[  82   82 -194  263  419   77   95 -232  104  -44 -217 -120  113  143
   42   18  244  290   23   79  -68  -55   -7  -23  118 -108  211 -188
  112  218 -152  216  180  165  -65   51   35 -234  230   24  224 -195] -> k_835
[-174 -530  327  353   32  223  169  417  -55   29 -315  142  -18  -28
  -97  163   58  -22  266   19  261  164  222  161   -8 -251   58 -505
   90  -61  313  205   47 -149  223 -180   43  124 -335 -108  165 -220] -> k_775
[-374 -478  232  -99  -37  239 -207   56 -102  114  430   30  201  -49
  315  -47 -385 -712 -203 -106   12 -244  -43  126  143   43  258  458
  221   22 -470   43 -142   45  159   77 -318 -325  -59   64 -137   53] -> k_416
[-112    1  232  -83 -790   46 -162    9 -161   44  120   -2   69   28
  -88  372 -113 -218  115   39 -124  126 -125 -106    5 -119  -35 -353
  347  -92  -38  114 -173 -275  161  -78 -160  135  -37   83   11   60] -> k_775
[ -70  230  -66  -24  801   37 -112 -307  -59  -53 -454   69 -129  106
  236 -122  230  473  226 -141  -64  164  275  410   66 -160 -222 -145
 -204 -119  -88  396 -118  358 -246 -216  241  227 -149   67  122  -84] -> k_775
[-349 -429  251 -255 -325  -39  -96  427 -120  142   88  -75  132 -225
  246   25 -285 -526 -123 -155   22 -266   69 -117  104 -117  203  107
  204   71 -221   33  -77  129  -80  285 -134  -26   49   87 -122 -279] -> k_354
[-392 -107 -146 -117   83   38  -76  271   -8 -161 -184  167 -176  -64
  448 -748   15 -275   22 -219  319  -42 -347 -164  148 -214 -364  688
  148  252    5 -158 -240   90 -136 -128  316  168   -9 -619    9  363] -> k_835
[ 183  287   -7    4  465 -137  -75 -153   91  120    0   71  -58  197
   39 -199  287  -21  156  132  -41   91 -437  159   86  193  -73  277
   32  384   41 -145 -187  292 -162 -341  168 -197  487 -213 -121   65] -> k_416
[ -19  -38  -26  -15 -590   49 -286  143  119  -50  122   70  -59 -163
  -85   82    4 -125  -80  -46   37   48 -122  217 -135 -267  114 -119
  114   11 -115 -154  116 -272  618  -80   63  331 -308   11  118  125] -> k_775
[ -55    0  299  119 -298  116 -141  322  242  -44  -89  -86 -155   49
  -57  151   49  -46  413  -46 -114  141  201 -317   22  -65    8   58
 -284   86 -195  231 -259 -339   94 -485  -38 -191   21  360   -2 -312] -> k_624
[ 107 -681  124 -129  337  179   93 -118 -111   -6   59 -238   56    5
  355 -144 -144  112   76  113  295  147 -150  150    2 -291  -97  324
  -87  120   61  -44 -119  162  -10  186 -205   74 -234   64  -14  -12] -> k_815
[-119  -15 -122  144 -112  -55 -222  272  445 -157  213  145    3 -107
  123  -84 -156 -510 -177 -135 -246 -412  153 -136   95   -2  268  203
 -164  123 -580 -113  226  -36  136  133  170 -102   32  183  180  -88] -> k_835
[  34   94   31   26  -74  106  392  -50 -111  315   19  -32  -53   30
 -244   69  192  349  205  141 -159  -69 -334 -198 -199  -69 -282 -158
  -14 -129  223   95   48   40   69 -333  -78 -113  159  -23  -52   18] -> k_247
[  70 -292   75  450 -532  157  340   99  156   81   89  161  -58   51
 -314  325 -161   68  144 -124  155    0  157 -170  -86 -424 -233   85
   26 -314  182 -261  -65 -442  601 -269  194  191 -443    7  210  185] -> k_775
[-268 -182   82   30 -219  312  256  277   61  -51 -420  203  -65 -268
 -196  173  150  402  336   63  105  119  343  -35 -125 -532 -323 -257
 -136 -438  199  -28   41  -84  518  -14  109  191 -369  149  -41 -152] -> k_416
[-126  -99   44   27   -8   41 -108   53  117   84 -183   18  -79   42
  235  102  207 -240   33   -9  -78  142  -25  118  147 -185  159   14
  -18  172 -366  110  -64 -133   46 -411  -15 -256   10   92  163 -109] -> k_835
[  69  244 -244  -64  517  -74  133 -251   96   -5 -297   94  215  115
  230 -314  115  261  328  -51  104  -20 -110  220  252 -137  -81  208
 -110   65   -6 -113   71  755 -404  117   -5  196  307  -16   66  118] -> k_775
[-135 -182   68    6 -404  240 -160  162  -56   35  -20   16   70 -395
 -183   48 -252 -125 -222  318   23  181  161  112   63 -187  232  -15
  221   24 -157  159  331 -275  597  532 -278  333   39  135  -25  -68] -> k_57
[ 173 -281 -234  -61  316   66   79 -301   12  -53  183   44  283 -201
  202 -157  196  182  189 -148  222 -145  -33  265  189  295  116 -540
   86 -354 -190 -237  194  415 -306  374 -323 -159  280  -85   71 -198] -> k_416
[  58  146  -38  441  389   19 -528  139  -37 -157  -47  190 -176 -327
   92  188  -12 -819   11 -271  -72 -259  899 -263  -81 -300   73   33
 -135 -121 -486  369 -162 -566    5   32  192  120 -277 -104 -215 -462] -> k_624
[ 219  362 -157  429  246 -119  -71 -250    3 -204   92 -158  -92  238
 -239  -86  285 -129 -159 -111  127   31  104   -9  115  102  146  -92
  130  330   -3  236  303   19 -198 -520  273   98   71 -208  -13  -39] -> k_57
[-374 -157  128 -196  573 -119 -255 -107 -110  -89 -256  -23   90   -2
  346 -219 -174  -39  302 -156  359 -144   82  227  115    2  -75 -248
  101  -72  138  -12 -148  586 -259  528   19  135  101 -182 -156 -141] -> k_710
[  35  384   24 -232 -308  -47   50 -425    8  177   25  -99 -166  199
    8   61 -177  453 -117  200  -85  160 -373   15 -102   25 -271 -269
  100 -204 -158 -108  -67  247  224   71  -79  -22  212 -122  236  225] -> k_416
[-120 -224 -118 -363  -22   59  -47 -285 -268  111 -149  -82  224   45
   61   -6   87  364  142   57   97  264 -169  163   84   34  229 -210
 -139   63   17  -92   72  295 -109  459 -297   42 -199  220  236  165] -> k_247
[   3  168 -194 -364  -41  184  -10 -128  -40  161 -220   66 -161 -178
  -69    1  201  188 -230   21  -25  -54 -387   23  -57 -541   -9  -56
   88 -269  182 -275  -66   23  406 -197  146  292 -117  -89 -185   52] -> k_57
[ 377  126   79 -147 -156  -56  423  -27  -45  228  107  -54  -55  180
 -252  418 -133  243    9  212 -195  190  -77  -47 -135 -241  100  -42
  -63  -85  391 -147  -13   -8   94 -639 -100   34  -39   60 -154  202] -> k_354
[-176  273  177 -173  116   65  -74  354  165   88 -429  133    9 -215
  221 -122  243  132  119   78 -300 -138 -289   41  118 -117 -193  -42
  202   30 -301  213 -133   73   89   70  167   50  271  108  -68 -333] -> k_815
[ 144  223   27  455 -280  -84 -221  -13  163  -67  252  -41  151  108
 -166  212    7 -126  109   42 -309  -77  218  -97 -190    1   45 -419
  -29  274  -66  405  175 -246 -185 -381  -64   47  287  130  -92 -352] -> k_815
[-373 -218  290  -73 -208  -37  -37  446  -35   77   82   -1  255   68
  182    8 -133 -464   40  -68   62 -181 -126 -162   17 -215  -81  151
  200 -299  -33 -180 -193   46  233  223   40  551   95   79 -320  102] -> k_624
[ 268  242 -211 -126  145  -84 -218 -387 -166 -188 -388 -394 -181  314
   59  -80  164   72  137   51  178  302   57   62   34 -283  121   53
  -29  218  -49  213  -29  324 -321 -118  -57  276  -52  132  187  242] -> k_624
[-194 -166  241 -637  -65 -210 -119   48  -71  -76  134   46  214 -168
  390 -103  -90  -51  -46  -32 -199  -97  114   25  300  270  -61  284
   12  242 -413  347 -229  -11 -395  527   24  119   54  215    5 -308] -> k_775
[-193 -432  404  -43 -121  167   43  573  100  112  338   39  196 -109
  -14 -149 -327 -291  165   63   11  -63  105   48  -20 -120  -60  211
  114  -53  103  -63   27   38  217 -297  -85  267  -74   88 -355 -183] -> k_815
[ -77    9  129  -22  -42   95   19  166  -46  319 -228  -66  -23  -93
 -183  133   29  470  -29   21 -116  -14 -334   71   41 -187  212 -711
  375 -171   44   76  213  -47  497    7  140  358 -104   11  247 -173] -> k_416
[-396  125  145 -264  118 -223 -591 -107 -348   94  103  470 -114 -171
  -42  346  189 -569  -59   93 -361    9 -153  155  239  702  354 -454
  232  151 -134  256 -327 -598  155  302  133  -88  164  -29  131   68] -> k_710
[ 156 -150  -61   78   71   -5  102 -272  -12 -151 -111 -180   91  157
   36 -348  301   70   99  -13  307  215    2  256  117 -173  202 -326
  -12  -89 -329  110  226  524    0   -5 -244  246  -53 -181  129 -112] -> k_710
[-131  233  206  -64  -89   37  140  210  137    7   97   88  185  -88
  172    7  -30  370  154   62 -245    9 -362   92  177  191 -166 -116
  140   61  -96  115  -79   87  234  115  135  -97  232   71  -31  -30] -> k_57
[ -25 -478  130   87  -72  -34  128    2  -97   34  -31 -273  -25   31
   77   42 -183 -188   85  -26  312  167   -5   32  166 -216  318   30
 -176  227   20  159   37   88 -108  187 -161  -95   92  119   78   42] -> k_57
[-305 -153  204  -45 -327  151 -200  187  103  -22   -4 -106   19 -153
   33   64   87 -327 -126 -219  118  -85 -167   61  174 -466   52   78
  172 -251 -513  -23   60   53  437  443  103  225 -196  267  147  -27] -> k_775
[ 253  134 -298  -71  111  -13 -110 -189  -19  -27  127 -397  -36  388
    8  119   54  -99  140  -78  248   65  324 -147 -198 -148  322 -228
 -314   -5  -44 -119   27  209 -159 -302  -44  -37  -71   39  192  127] -> k_247
[-516 -471   43 -276  354  108 -383 -121 -271   63 -457 -123 -105 -176
  202 -138 -209 -124   43 -436  312  108  221  106  474 -299  631  -95
  -18   18 -272  348 -298  193  -75  837   73  -93    7    7  341  -36] -> k_775
[ -89  133  242 -153  175 -106   70   12  -49   48  417 -138  151  -81
  244 -190 -205  180   82  126 -170  -22 -403   79  226  126  -76 -478
  326 -210  -80  175   38  383 -161  264 -205   70  213 -244  210 -210] -> k_57
[  58  223  -49 -361  418   42  -65 -355 -161   94 -291  -45 -230  103
 -154  -47   82  388   84   46   60  117  217  349  -62  126   96   33
 -171  184  -11  171  -22  505  163 -197  182   -8  -22  148  -60   70] -> k_775
[-238   94  248  -18 -211  -15  -62  233   18   93  -29   -9  137 -222
  210    4  -37  -55  -32   36 -274  141 -162  146   44  -28  -56 -142
  103 -226 -275   69  -59  201    8  125 -293 -147  243   33 -235 -228] -> k_247
[   7  110  -30  150 -134  228 -634 -155   38   11 -714  -70 -426  136
   12   38  303 -123   56   29   69  406    1  198  -38 -446   64 -408
  183  289 -188  514 -168 -321  187 -199  185  176 -393  166  104   70] -> k_354
[  62  154  133 -267  -29  -16  166  246 -306 -139  -20 -220  106  203
 -129   67  -32   10  209  -72   53   12 -133  -33 -149 -281  168 -257
 -101 -552 -136 -323  117  572  -15  138  -50  307 -209  102   78  316] -> k_835
[-250   49  121 -162 -325  -22 -141  149  -33   84  -44  -49  -98   65
 -276  385   71  104   -2 -143  -61 -141 -108 -126 -124 -219   63 -117
  304  253  118 -163  -41   32  332  -88  281   41  -57   94   28  108] -> k_354
[ 211   76  -48 -121  167  241  -34 -211 -123   29 -194  -77 -218 -157
 -262   82  176   80 -145  232   66  270  119  262  123  -10  230 -370
   59  -34  154  194  112  221    2 -155 -127 -167  115   75   90 -258] -> k_57
[ -23  169   60  305  272  208    1    1  134   54 -209  -81 -224  -76
 -167 -158  210  199  -87  130  123  141 -257  279    0 -221   78 -241
   31 -210   43   96  211   90  441 -253   11   -4    9  -17   29 -189] -> k_57
[ 192 -456 -192  157  342  133  106  -75   14   -9   57 -411  144  204
  134 -278    1   70   77 -150  351 -167  140    0   20  -76   89 -341
  274   39  189  -66  116  647 -285 -136   -7  -25  -79 -206  139 -202] -> k_815
[ -44  354  -41 -216  -47   65  165 -204  107  174  345   33  126  240
  -64  -44 -150  185 -122  151 -303 -103 -410  -60    3  104   65 -155
   17 -380 -147  -71   43   93  213    3 -130 -170   99 -123  214  303] -> k_710
[ -80  154  -22  -31  346 -187 -157 -257 -238   35   51  -33  286  319
   83  171  -18 -208    2 -209  -56  -25  250  -24   18  -83  279  276
 -181 -125 -330 -135 -167   71 -238   47  -10   37 -234  205 -123  120] -> k_835
[ -43  149  151 -184 -195  360  145  114   -9  138   -9   98 -151 -194
 -237  -29  -47  455 -254  405 -191  277 -457  146  -48 -198  126 -165
    0  -43  119  231   83 -193  684   84  101    7  -65  292  -47  -59] -> k_710
[-167   -7  157 -313 -382  -37  305   71  -33  -78  139 -119  194 -216
  -88  -84   46  363  -80  -12   35   11 -211   24   72 -368 -189   29
  323 -139  -75   15  172  392  182  403  -78  332  -82    7 -161   74] -> k_416
[ 134 -104   25  117   51    1  154 -207 -329  136   52    2  112   -4
 -141   97 -207  133   10  -96  269  109  -20  155   14  310  201 -482
   22  -67  -10 -321  259  687  -30  287 -342    1  189 -306   91  194] -> k_57
[ -19   58   35 -146 -264 -147   92  -55 -245   50 -180  194   66  -37
 -200  -49   43  103   15  124 -100  167  108   80   93  -40  152  330
  163  226 -152  168 -264   13  264  207  -64  310    8  -27  134   90] -> k_710
[  65  302  144   43 -153 -264  -57  336  100   46 -119 -102  -72  -63
  -15  122   24    9   20  199 -194  212 -336  121  -56 -252  129 -113
  274   82 -111 -148  -67  118  448  413  186  213 -112  158 -163  265] -> k_247
[ 102 -182 -115   36 -220 -118 -269 -348  -84 -142  708   11 -368  -30
 -286   58 -191 -149  -64  -62    2  556  484   17   61  332  242  199
 -113  398  -39  102 -130 -673 -194 -467 -162 -570 -212 -329  419  357] -> k_815
[  40 -170    7   54  227  261  194   60   -6  -10   53  100  144  -80
  117 -313 -165   49  115   80  265    4   92  162  -28   97 -140 -195
  -37 -284   85 -175  168  525  -58  116 -184   31  151 -165 -214 -133] -> k_247
[-116   52 -151  -90 -297   41 -112  100  109  -14  112  -24  223  -93
  157  175  178   46  181 -114 -252 -162  155 -132 -107  -99  135 -416
 -122   27 -471   79  145  119  -66  149 -192 -212  -46  152  195 -157] -> k_775
[ 298  -96  -67  507 -394 -199  -87  -33   53  -34   92   13 -100  267
 -235 -134 -212   -9  351 -193  -15  -44   51   17 -237   -1  153   51
  -33  272 -148   42  -18 -232 -185 -398 -175   -1 -330  -38  461  285] -> k_835
[ 234  -34   -6 -213  218  -67  354  244  -53   69  212  -12  -11  -38
  199  -89  -10 -142   20   64 -141 -245 -308 -132    3   -6 -202  416
  191   13 -104 -323 -168  290  -57  -37  243 -189  231 -194  -75  154] -> k_835
[  77 -114  -30   52  361   31  271 -121 -108  183  -25  -77   92  171
   50 -178   11  294   22   24  -11   87 -290  -56  140   61  371 -288
  132  -34   -8   -2 -146  475  -76   97 -204  -38  165  -49    2  138] -> k_815
[  60  -16  127   69 -232 -117  317  -55  -92   70  302  -74  400   30
  107   43 -163   78  178  -34 -161 -146  -22 -233   22  -75 -320  282
   53 -286 -183  -80  -92  -57 -418  100 -257  -16  260  126 -296 -173] -> k_57
[ 133 -239   28  232  281  194  136  -23   45   57 -137 -163   -1   58
   83 -192   54   43  129    0  164 -138   67   25   50 -167  -59 -113
   38   -3   -6  327    6  248 -149 -196  -23    1  178    7  226 -442] -> k_835
[-130  -87 -110  -56  -40 -445 -404  299   86 -254 -147  250 -260 -211
  -22 -191   92 -563  275 -440  245 -153  462  -65  136  239   56  822
   36  458 -345 -200 -413 -558   67  249  515  -68    7 -379  137  356] -> k_835
[  27   99  -75 -111  286  -26   49 -198   -5  -55   12 -143  -19  -47
 -251  -16  307   53 -104    1  -53   49   17   47  173  -94  125  128
  154   32    0  214    4  209  -87  194   97  -89  140  135  -86   95] -> k_835
[ 182  -82   25 -244  652  166 -248 -401   70  -75  -33 -158 -384   26
  273 -389   70  139 -151  331  192  322 -275  479   89   -2  -82 -160
   13  124   66  328 -136  409   53   57   26   93 -104   24  164  -48] -> k_835
[ -48   53  -80   -6  471  141 -405 -183 -120   -4 -337 -324   56  189
   54   -8   21 -273   -3 -181  351  259  172  210  162 -379  394  154
 -228 -214    1   15  -85  292   58  138    5  183 -160   96   56  111] -> k_775
[ 369  438  127 -456  323  -45  137 -172 -279  -38 -194  172  -41  -69
  -74 -217  154  417   48  307   68  213 -202  332   18  221 -257  243
  256  213  141   59 -130  161 -101 -124   81  221  217 -239 -240  -17] -> k_815
[ 132  228  -38 -355 -134 -200  111  -77  -38    1   36  -51   81  182
    3 -245  -22  168  179  131 -189   53  -87  -13   33  152  263  108
  111  209 -159  157 -102  127 -288 -205 -206  -29  310  -52 -149  155] -> k_775
[ -76   57  169 -142  258 -234  243 -294 -296  105  121  -85  181  286
 -110   73  165  317  163 -119  -73  -31  120  179    7  127   42  -20
 -163  -82   60  259 -180  295 -309 -378  -50  159  107  194  -92 -153] -> k_57
[-157 -209   73 -317  -99  107   26    8 -210  159 -320 -399  197   21
    1   87  256  241  -48   31   94   84 -323  141   68 -267  456 -145
  155  105   65  246   43    1   60  114 -128  -56  194  353 -147 -223] -> k_247
[ -79 -404   72  287  113  175 -117 -107   20  -52   93  -73  138  -28
  246  -94  -10  -43 -141    4  174  201 -162  224  196  165  110 -254
  260  216    0   70  143  192 -114  -64 -315 -196  171 -242   54 -178] -> k_416
[ 122   -9 -100 -193  563  204    4 -213  -34   23  -67  -20 -103  -96
   77 -257  158  266 -172  101  219   99 -195  403   13  370    9 -247
 -181  -30  118   30  195  617   72  196  -32   61  154    8  -54   52] -> k_247
[-128  135  -65   63   51  222   23  307  160   86   89  242   26  -56
  -84 -169   24  -20  -57   35 -225  -40 -113 -175   49   60  -75  357
   18    2  -73 -148  -65   38  415   10  286   62  118   32 -201  225] -> k_354
[ -29  -39 -169  -66   53   62 -386 -424   24 -130  183 -227   41  398
  475 -316  -94  -14   47  218  130  272 -134  324 -100  265  187 -552
   27  348 -179  177   68  584 -280  -76 -387 -195  230  -97   78  112] -> k_354
[ 114  -68  -98 -251  476  142  170  -44    1  112 -528   22 -242  -74
  -50 -246  159  641  138    0  148   70 -393  416   63 -301  251 -232
  137    8  294  -61   36  383   77 -105  132   38   18  -46  109   83] -> k_775
[-675 -338  105  -98  379  297 -258  593 -236   91 -564  175  -29 -239
   74   17  -92 -340  198 -180 -148 -516  453   49  -91 -247   46   81
  268 -251 -496    6    1  218  366  501  252   16 -170  148  111 -101] -> k_710
[ 168  152 -147 -258  148  115  136 -118 -112  -13  107 -214  193   73
  112 -366  147  295   28 -140  168   68 -279   79  251   41  293 -131
  134  -64 -112    7   -1  467  -40  -57   -2   40   87 -155  132  -71] -> k_247
[  56 -262  -14  -29 -335 -278   66  -13  -20   15  458 -115  415  304
  -20   30   62 -249   72 -108 -244 -234 -275 -230   96  125  252   33
  136  153 -160 -171  -74  137 -324   75  -61  103  201  155   70   85] -> k_835
[-296  121  388  -89 -251    6  -82  583    5   67   94   40  296 -203
   -1   42 -176  -50 -129  -66 -287  -57    5  173  233  165  211   20
  261  -40  -93  255  -32   11  -45   76   42   -2  208  414  -68 -492] -> k_354
[ 129  -54 -184  179  201  156   32  -91  121   80 -217 -251  -52  380
  213 -394  -77  179    3 -105  160    5 -389 -117   77 -252   85  458
 -129  112 -115 -115 -136  270  -73 -100  136   51  -59  146  287  191] -> k_775
